Below are the code and all the weights of a small trained network. Each question names an input and a class and asks about switching units off, where a switched-off unit gives its printed mean instead of its output.

import numpy as np


def w(rows, s, z=0):
    codes = np.array(rows[::2]) - 128.0
    scale = np.full(codes.shape[1], s)
    scale[-1] = z or s
    return codes * scale


def norm(h):
    return h / np.sqrt((h * h).mean(-1, keepdims=True) + 1e-5)


def f(y):
    return y / 2 * (1 + np.tanh(0.7978845608 * (y + 0.044715 * y**3)))


def log_softmax(a):
    a = a - a.max(-1, keepdims=True)
    return a - np.log(np.exp(a).sum(-1, keepdims=True))


def net(x, mask):
    res = np.array(x, float).reshape(1, 7) / 4 @ E
    u = 0
    for l in range(2):
        y = f(norm(res) @ A[l][:, :-1].T + A[l][:, -1])
        res = res + np.where(mask[u : u + 14], y, B[l][:, -1]) @ B[l][:, :-1]
        u += 14
    return log_softmax(norm(res)[-1] @ U[:, :-1].T + U[:, -1])


A, B = {}, {}
E = w([
[109,146,153,161,221,147],'x0',
[129,128,131,129,128,129],'x1',
[128,126,130,126,128,127],'x2',
[219,107,141,145,155,122],'x3',
[128,128,128,131,128,128],'x4',
[128,128,129,130,129,129],'x5',
[119,109,143,146,142,4],'x6',
],0.004)
A[0] = w([
[123,123,122,116,143,141,53],'0.n0',
[135,104,153,162,103,115,108],'0.n1',
[123,119,122,120,144,143,80],'0.n2',
[255,128,134,118,166,132,238],'0.n3',
[134,142,138,132,120,116,138],'0.n4',
[127,130,122,114,141,138,54],'0.n5',
[131,97,128,123,147,134,85],'0.n6',
[151,138,111,130,83,197,68],'0.n7',
[120,133,126,144,181,217,52],'0.n8',
[124,151,92,122,179,104,3],'0.n9',
[194,123,128,130,125,198,8],'0.n10',
[111,133,129,144,224,147,212],'0.n11',
[112,138,118,112,117,197,46],'0.n12',
[116,136,127,137,128,116,85],'0.n13',
],0.0097,0.0014)
B[0] = w([
[141,150,154,150,130,140,125],'0.n0',
[137,115,99,107,112,105,134],'0.n1',
[138,151,154,147,131,137,129],'0.n2',
[144,78,82,199,138,186,253],'0.n3',
[124,118,114,125,124,124,130],'0.n4',
[138,144,151,146,132,134,124],'0.n5',
[113,144,128,144,116,112,129],'0.n6',
[96,84,212,133,132,116,193],'0.n7',
[148,173,44,133,72,151,216],'0.n8',
[85,116,152,142,105,147,136],'0.n9',
[126,92,137,7,158,159,194],'0.n10',
[164,172,167,101,199,100,226],'0.n11',
[145,139,131,176,73,54,184],'0.n12',
[109,121,120,123,128,170,125],'0.n13',
],0.013,0.0063)
A[1] = w([
[184,115,114,149,193,164,107],'1.n0',
[175,91,163,86,171,190,86],'1.n1',
[75,133,66,121,115,158,74],'1.n2',
[132,138,231,205,108,67,60],'1.n3',
[107,219,234,69,120,110,140],'1.n4',
[198,126,134,229,165,71,42],'1.n5',
[100,125,106,125,117,145,87],'1.n6',
[67,97,196,166,88,193,51],'1.n7',
[147,243,161,107,150,88,129],'1.n8',
[59,126,218,225,255,114,2],'1.n9',
[145,161,114,175,97,82,35],'1.n10',
[84,153,119,23,161,81,101],'1.n11',
[148,227,56,155,96,216,27],'1.n12',
[203,152,130,139,210,175,161],'1.n13',
],0.009,0.0011)
B[1] = w([
[98,192,163,101,100,108,225],'1.n0',
[93,125,170,125,222,111,200],'1.n1',
[119,132,106,93,120,89,134],'1.n2',
[192,203,129,95,59,166,172],'1.n3',
[150,205,52,219,117,187,194],'1.n4',
[128,74,91,126,101,72,198],'1.n5',
[125,126,116,113,125,110,125],'1.n6',
[180,72,148,117,107,167,153],'1.n7',
[117,6,67,132,179,213,200],'1.n8',
[47,110,229,196,134,127,211],'1.n9',
[140,118,151,138,180,170,153],'1.n10',
[74,165,90,80,141,181,162],'1.n11',
[174,142,128,144,234,74,212],'1.n12',
[124,170,173,89,15,75,254],'1.n13',
],0.015,0.0057)
U = w([
[225,189,135,140,9,201,247],'0',
[152,18,209,69,163,190,175],'1',
[38,171,42,24,93,120,134],'2',
[177,38,27,175,80,28,109],'3',
[210,162,10,203,230,176,82],'4',
[211,231,185,52,191,60,127],'5',
[22,167,157,214,166,236,77],'6',
[66,133,237,187,71,29,60],'7',
],0.011,0.0015)

Each question gives the input, the list of numbers given to net, and the class t.
The units are the neurons (one row each of A and B). Each row of codes is followed by its name. A weight is (code - 128) times the scale printed after its matrix; where a second scale follows, it is the last column's (A, B and U).
mask holds one flag per neuron, layer by layer. A switched-off neuron (its flag False) gives its mean, the last column of its row in B, instead of its output. The means were averaged over made-up inputs and are rounded, as every weight is.
A unit's drop is (log p(t) with every unit on - log p(t) with that unit switched off) / (log p(t) with every unit on - log p(t) with every unit switched off).
The circuit of an input: a set's keep is (log p(t) with only the set's units on - log p(t) with every unit switched off) / (log p(t) with every unit on - log p(t) with every unit switched off). Starting from the 12 units with the biggest drops (on a tie, the unit counted first), units are removed one at a time, each time the one whose removal leaves the highest keep (on an exact tie, the one counted first), for as long as the keep stays at least 0.8.
units of the circuit, in order: the units of the circuit, biggest drop first
unit that matters most: the unit with the biggest drop
top k neurons: the k neurons with the biggest drops, biggest first
top k neurons in layer l: the k neurons of layer l with the biggest drops, biggest first
input [2,5,6,-2,-5,4,-4], class 4: top 2 neurons : 0.n8, 0.n3
input [-7,5,7,-8,4,-4,0], class 0: top neuron : 0.n8
input [-2,-5,7,2,-1,-2,-4], class 1: top 2 neurons : 0.n10, 0.n7
input [0,-3,-6,5,8,-5,7], class 3: top 3 neurons : 0.n11, 1.n5, 0.n7
input [6,-3,-5,-5,-5,-8,-7], class 4: top 2 neurons : 0.n8, 0.n3
input [-7,-3,-7,0,6,8,1], class 2: top 2 neurons in layer 0 : 0.n3, 0.n12
input [0,8,-7,0,-1,-4,8], class 2: units of the circuit, in order : 0.n3, 1.n11
input [1,6,3,5,5,-5,-3], class 5: units of the circuit, in order : 0.n8, 1.n13, 1.n12
input [0,4,7,-6,1,-4,4], class 2: top 3 neurons : 0.n7, 0.n11, 0.n3
input [3,0,-2,0,-2,8,-1], class 4: top 2 neurons : 0.n8, 1.n8
input [1,7,4,-1,7,3,1], class 6: top 4 neurons in layer 0 : 0.n3, 0.n8, 0.n12, 0.n10
input [0,-8,-1,6,7,2,-3], class 1: top 2 neurons in layer 0 : 0.n10, 0.n3
input [-7,-8,-3,2,5,-6,2], class 3: top 2 neurons in layer 0 : 0.n10, 0.n8
input [8,-7,7,1,7,-5,-4], class 5: top 4 neurons : 0.n8, 1.n13, 1.n12, 1.n0
input [5,0,-1,1,-7,2,-4], class 5: top 4 neurons : 0.n8, 1.n13, 1.n12, 0.n10
input [5,-3,8,8,-4,-6,8], class 7: top neuron in layer 1 : 1.n9
input [-6,6,6,-8,8,-8,2], class 2: top 2 neurons : 0.n3, 0.n11
input [-7,2,2,-5,0,2,0], class 0: top 3 neurons : 0.n8, 0.n10, 0.n3
input [6,7,-8,-4,7,6,7], class 6: top 2 neurons : 0.n3, 1.n9
input [5,-8,1,-1,6,-1,-8], class 4: top 3 neurons in layer 0 : 0.n3, 0.n8, 0.n12
input [-1,-2,2,3,3,4,1], class 3: top 3 neurons in layer 0 : 0.n3, 0.n11, 0.n8
input [-6,-2,0,5,6,-7,2], class 3: unit that matters most : 0.n11
input [-6,-4,-2,1,-1,1,8], class 3: top 4 neurons in layer 1 : 1.n0, 1.n13, 1.n9, 1.n1
